Below is a small trained network, with its code and all its weights. Each question gives an input and a target symbol and asks what happens when units are switched off, that is, made to give their printed mean instead of their output.

import numpy as np


def w(rows, s, z=0):
    codes = np.array(rows[::2]) - 128.0
    scale = np.full(codes.shape[1], s)
    scale[-1] = z or s
    return codes * scale


def norm(h):
    return h / np.sqrt((h * h).mean(-1, keepdims=True) + 1e-5)


def softmax(a):
    e = np.exp(a - a.max(-1, keepdims=True))
    return e / e.sum(-1, keepdims=True)


def log_softmax(a):
    a = a - a.max(-1, keepdims=True)
    return a - np.log(np.exp(a).sum(-1, keepdims=True))


def net(x, mask):
    ids = ['αβγδεζηθμξπσψ'.index(c) for c in x.split()]
    T = len(ids)
    res = E[ids] + P[:T]
    u = 0
    for l in range(2):
        r = norm(res)
        for j in range(3):
            rows = slice(4 * j, 4 * j + 4)
            q, k, v = (r @ M[l][rows].T for M in (Q, K, V))
            z = softmax(np.where(np.tri(T) > 0, q @ k.T / 4**0.5, -1e9)) @ v
            o = O[l][rows]
            res = res + np.where(mask[u + j], z, o[:, -1]) @ o[:, :-1]
        u += 3
    return log_softmax(norm(res)[-1] @ U[:, :-1].T + U[:, -1])


Q, K, V, O = {}, {}, {}, {}
E = w([
[137,54,79,156,204,211,95,102,118,107],'α',
[132,109,125,104,168,188,86,37,90,79],'β',
[132,78,125,27,124,142,165,47,97,77],'γ',
[140,131,82,125,181,157,194,50,115,84],'δ',
[138,74,130,137,139,188,166,20,95,181],'ε',
[161,91,128,138,92,237,177,91,81,107],'ζ',
[107,83,120,140,140,163,191,112,4,159],'η',
[137,30,80,131,104,121,207,158,116,154],'θ',
[124,32,163,133,63,136,80,154,75,152],'μ',
[240,178,151,100,158,86,101,182,144,159],'ξ',
[116,87,119,165,147,31,99,93,104,112],'π',
[134,121,110,154,92,85,101,179,99,28],'σ',
[165,93,133,171,73,87,95,102,190,80],'ψ',
],0.003)
P = w([
[104,137,24,76,92,161,63,100,133,140],'0',
[174,109,19,142,57,124,103,63,51,136],'1',
[189,91,61,113,95,128,99,86,70,113],'2',
[201,91,84,118,126,124,118,90,82,105],'3',
[202,89,108,127,143,126,124,101,86,107],'4',
[192,94,126,135,156,127,140,104,94,106],'5',
[174,95,149,141,160,130,153,108,99,104],'6',
[162,93,169,145,161,128,163,117,101,103],'7',
[152,95,186,151,163,125,177,129,112,105],'8',
[133,100,207,159,164,122,192,139,116,113],'9',
[130,102,234,157,178,125,201,150,123,104],'10',
[122,109,253,163,190,122,210,157,140,106],'11',
],0.003)
Q[0] = w([
[111,122,91,162,109,96,133,150,88,134],'L0H0',
[132,157,112,97,102,111,134,186,150,162],'L0H0',
[145,117,147,167,123,93,148,111,103,133],'L0H0',
[139,138,134,115,117,160,190,100,101,139],'L0H0',
[203,87,193,137,174,132,174,143,92,131],'L0H1',
[118,138,135,113,114,144,118,136,134,181],'L0H1',
[121,139,136,97,154,173,113,169,157,124],'L0H1',
[166,113,122,151,95,121,109,170,103,107],'L0H1',
[121,147,146,137,133,123,133,164,133,151],'L0H2',
[114,93,147,150,139,120,134,120,118,132],'L0H2',
[187,68,194,168,157,125,168,121,97,81],'L0H2',
[4,133,115,130,92,135,123,134,174,120],'L0H2',
],0.021)
K[0] = w([
[181,83,119,139,91,83,103,129,129,84],'L0H0',
[132,145,35,100,136,174,51,115,119,158],'L0H0',
[114,155,169,119,104,82,114,175,180,120],'L0H0',
[105,106,154,170,155,103,125,188,107,180],'L0H0',
[131,114,243,165,159,99,178,162,129,95],'L0H1',
[87,125,104,120,182,145,113,151,123,126],'L0H1',
[87,132,140,74,167,143,179,89,145,159],'L0H1',
[129,147,139,126,145,46,103,100,175,80],'L0H1',
[99,183,117,128,132,129,137,133,142,178],'L0H2',
[153,145,175,121,134,133,163,148,116,105],'L0H2',
[252,147,171,105,194,115,150,149,114,162],'L0H2',
[33,63,217,157,184,162,185,122,167,72],'L0H2',
],0.014)
V[0] = w([
[152,127,96,168,111,151,202,54,237,166],'L0H0',
[107,130,144,140,183,170,148,113,40,212],'L0H0',
[65,187,77,201,180,124,90,123,112,97],'L0H0',
[150,204,192,121,71,223,115,101,111,53],'L0H0',
[113,96,87,117,145,104,211,146,72,2],'L0H1',
[185,86,54,170,47,203,101,150,116,109],'L0H1',
[139,238,52,91,121,163,175,220,95,139],'L0H1',
[130,101,208,176,136,218,166,223,170,96],'L0H1',
[110,69,183,70,61,107,168,104,109,113],'L0H2',
[102,161,244,137,195,143,153,169,181,131],'L0H2',
[85,27,121,145,171,126,155,136,142,60],'L0H2',
[160,51,189,192,107,128,180,105,60,92],'L0H2',
],0.0076)
O[0] = w([
[159,170,102,122,128,139,214,86,233,134,116],'L0H0',
[97,128,166,134,201,228,139,141,103,196,132],'L0H0',
[152,223,97,188,183,110,59,141,130,129,85],'L0H0',
[119,175,122,33,144,164,120,186,137,35,116],'L0H0',
[42,83,52,149,232,79,154,106,120,120,206],'L0H1',
[121,85,1,121,94,204,70,133,139,142,197],'L0H1',
[154,167,77,151,84,132,231,215,47,144,60],'L0H1',
[121,28,163,168,160,145,142,216,184,81,112],'L0H1',
[110,133,147,133,95,193,154,81,80,89,127],'L0H2',
[145,170,9,76,83,134,82,92,90,183,5],'L0H2',
[122,189,127,215,27,198,156,103,92,96,108],'L0H2',
[245,116,108,138,152,181,142,110,56,80,175],'L0H2',
],0.0049,0.012)
Q[1] = w([
[85,140,83,109,123,136,106,117,121,162],'L1H0',
[212,139,109,99,85,81,103,138,101,133],'L1H0',
[20,187,100,117,76,130,115,166,161,183],'L1H0',
[117,107,115,102,120,170,158,127,91,112],'L1H0',
[111,195,125,148,59,168,132,59,85,98],'L1H1',
[61,142,66,54,123,109,90,139,165,210],'L1H1',
[150,225,118,134,3,112,116,202,111,175],'L1H1',
[26,181,88,207,88,208,149,110,146,85],'L1H1',
[168,38,122,104,213,126,171,132,127,131],'L1H2',
[146,110,166,84,150,9,137,247,197,208],'L1H2',
[117,33,133,65,205,62,90,138,170,168],'L1H2',
[166,174,26,50,88,132,89,135,102,219],'L1H2',
],0.013)
K[1] = w([
[186,81,89,136,166,147,123,98,96,126],'L1H0',
[224,140,48,132,64,141,124,98,72,111],'L1H0',
[227,53,140,99,221,64,113,112,115,87],'L1H0',
[102,122,78,128,150,93,118,127,154,157],'L1H0',
[86,179,76,124,100,193,149,41,118,129],'L1H1',
[154,86,161,217,177,128,127,84,130,64],'L1H1',
[253,141,72,147,132,173,104,63,49,83],'L1H1',
[15,72,66,162,80,230,159,113,82,126],'L1H1',
[55,60,179,113,153,99,168,188,144,154],'L1H2',
[253,151,231,207,180,122,181,200,138,63],'L1H2',
[120,92,197,145,163,34,102,151,189,89],'L1H2',
[147,37,135,165,187,165,124,5,76,11],'L1H2',
],0.011)
V[1] = w([
[112,101,138,125,104,163,58,78,199,114],'L1H0',
[177,102,159,90,130,129,131,62,87,126],'L1H0',
[40,162,167,117,152,100,154,84,133,116],'L1H0',
[149,184,189,94,143,132,104,141,139,188],'L1H0',
[101,81,149,146,211,218,191,53,81,53],'L1H1',
[145,59,201,125,80,218,16,126,142,115],'L1H1',
[189,142,55,202,204,191,107,162,208,134],'L1H1',
[154,237,154,43,189,121,60,94,127,124],'L1H1',
[165,163,171,231,162,73,84,61,91,255],'L1H2',
[214,158,103,117,79,51,138,46,254,72],'L1H2',
[131,61,181,97,104,220,223,62,194,215],'L1H2',
[136,234,111,41,204,182,130,177,174,189],'L1H2',
],0.014)
O[1] = w([
[135,158,136,137,22,91,86,118,118,135,254],'L1H0',
[93,142,137,70,162,147,70,85,142,138,38],'L1H0',
[196,166,104,179,134,155,88,96,98,140,237],'L1H0',
[160,130,173,107,143,164,112,135,98,43,52],'L1H0',
[65,224,74,166,162,127,47,86,214,151,111],'L1H1',
[38,104,188,134,20,147,47,143,130,117,93],'L1H1',
[72,153,121,142,134,25,198,179,161,23,161],'L1H1',
[201,157,245,99,181,115,74,172,144,105,112],'L1H1',
[55,166,189,221,162,93,125,13,33,110,91],'L1H2',
[156,102,77,111,97,62,92,12,250,41,142],'L1H2',
[168,136,158,7,87,197,243,40,82,100,161],'L1H2',
[63,254,108,139,86,218,182,147,197,130,109],'L1H2',
],0.009,0.0091)
U = w([
[28,180,166,234,24,42,219,174,96,43,77],'α',
[171,239,208,211,76,187,11,223,170,87,75],'β',
[234,157,51,119,151,224,31,64,165,248,95],'γ',
[206,224,56,212,227,122,210,93,204,56,105],'δ',
[92,251,175,30,79,202,156,18,129,45,105],'ε',
[61,155,48,40,93,184,188,230,253,157,183],'ζ',
[15,201,123,177,223,234,153,170,36,187,142],'η',
[62,62,17,132,115,118,252,4,81,189,59],'θ',
[12,31,183,104,7,192,34,138,70,205,23],'μ',
[241,90,198,40,123,127,216,208,15,145,249],'ξ',
[131,146,220,197,200,39,46,6,43,136,186],'π',
[120,60,31,205,207,25,50,253,109,170,146],'σ',
[173,38,96,68,73,33,52,76,226,15,127],'ψ',
],0.0054,0.0021)

Each question gives the input, a string of symbols that net reads in full, and the target symbol t.
The units are the heads (4 rows each of Q, K, V and O). Each row of codes is followed by its name. A weight is (code - 128) times the scale printed after its matrix; where a second scale follows, it is the last column's (O and U).
mask holds one flag per head, layer by layer. A switched-off head (its flag False) gives its mean, the last column of its rows in O, instead of its output. The means were averaged over made-up inputs and are rounded, as every weight is.
A unit's drop is (log p(t) with every unit on - log p(t) with that unit switched off) / (log p(t) with every unit on - log p(t) with every unit switched off).
The circuit of an input: a set's keep is (log p(t) with only the set's units on - log p(t) with every unit switched off) / (log p(t) with every unit on - log p(t) with every unit switched off). Starting from all 6 units, units are removed one at a time, each time the one whose removal leaves the highest keep (on an exact tie, the one counted first), for as long as the keep stays at least 0.8.
circuit, biggest first: the units of the circuit, biggest drop first
most important unit: the unit with the biggest drop
heads that matter: for each layer, one digit per head in row order, 1 if its drop is at least 0.15 and else 0, layers parted by /
input ψ ζ η β ψ ψ ξ ε ζ, target ξ: most important unit : L0H2
input δ ζ π β, target δ: heads that matter : 111 / 010
input π μ γ ε, target π: circuit, biggest first : (L1H2; L0H0)
input α β η σ ξ, target σ: heads that matter : 101 / 001
input γ ε π α γ ξ β π π θ ψ α, target ψ: circuit, biggest first : (L1H2; L0H1; L0H2)
input ψ α ζ ψ μ μ μ ζ ζ, target ψ: circuit, biggest first : (L0H2; L1H2; L0H0)
input γ γ ε α ξ ξ, target γ: circuit, biggest first : (L1H0; L0H1)
input α β ψ ζ ε μ δ δ δ ζ, target α: heads that matter : 101 / 000
input γ γ ζ σ γ ξ, target σ: heads that matter : 111 / 001
input ξ δ ξ β σ, target ξ: heads that matter : 011 / 010
input ψ ζ δ ε ξ α, target ξ: circuit, biggest first : (L0H1; L0H2; L1H1)
input η ζ ψ ξ ξ ξ α ζ ξ ξ μ, target ξ: heads that matter : 011 / 001
input β ζ σ ψ α ζ θ μ η β, target β: circuit, biggest first : (L0H2; L0H0; L1H1)
input μ δ π ξ γ ζ ε π ζ μ α, target μ: most important unit : L1H1
input θ θ θ η μ, target θ: circuit, biggest first : (L0H2; L1H1; L0H0; L1H2)
input ζ γ ζ ζ δ γ ζ α ζ γ β, target ζ: circuit, biggest first : (L1H2; L0H0; L1H1)
input α σ α ξ γ π, target π: circuit, biggest first : (L0H1; L1H2)
input δ ζ μ ζ η η ε σ σ α η, target δ: circuit, biggest first : (L0H2; L0H0; L0H1; L1H1)
input μ β ζ α ζ σ η, target μ: heads that matter : 001 / 010
input δ σ β ε ζ α γ ε γ, target δ: most important unit : L0H2
input α α ε ζ ζ α μ γ, target α: circuit, biggest first : (L0H2; L0H0; L1H1)
input δ β ξ η θ η ζ μ γ η ζ, target η: circuit, biggest first : (L0H0; L1H2; L1H1)
input ψ ε π β ζ α ζ α ζ σ ζ, target ψ: circuit, biggest first : (L1H2; L0H0)
input ζ σ β σ ζ δ β α, target ζ: circuit, biggest first : (L1H2; L0H2; L0H0)
input γ ζ ξ γ γ ξ α α, target γ: circuit, biggest first : (L0H2; L1H0; L0H1)
input γ η ξ α ζ ψ η π ε η, target π: heads that matter : 010 / 001
input θ ε ζ γ γ ε η β α ξ, target ξ: heads that matter : 011 / 001
input ζ α θ β ζ α δ ξ, target ξ: most important unit : L0H1
input α ε ξ ζ, target ξ: heads that matter : 011 / 000
input ζ δ π σ α α ξ δ, target ξ: heads that matter : 011 / 010
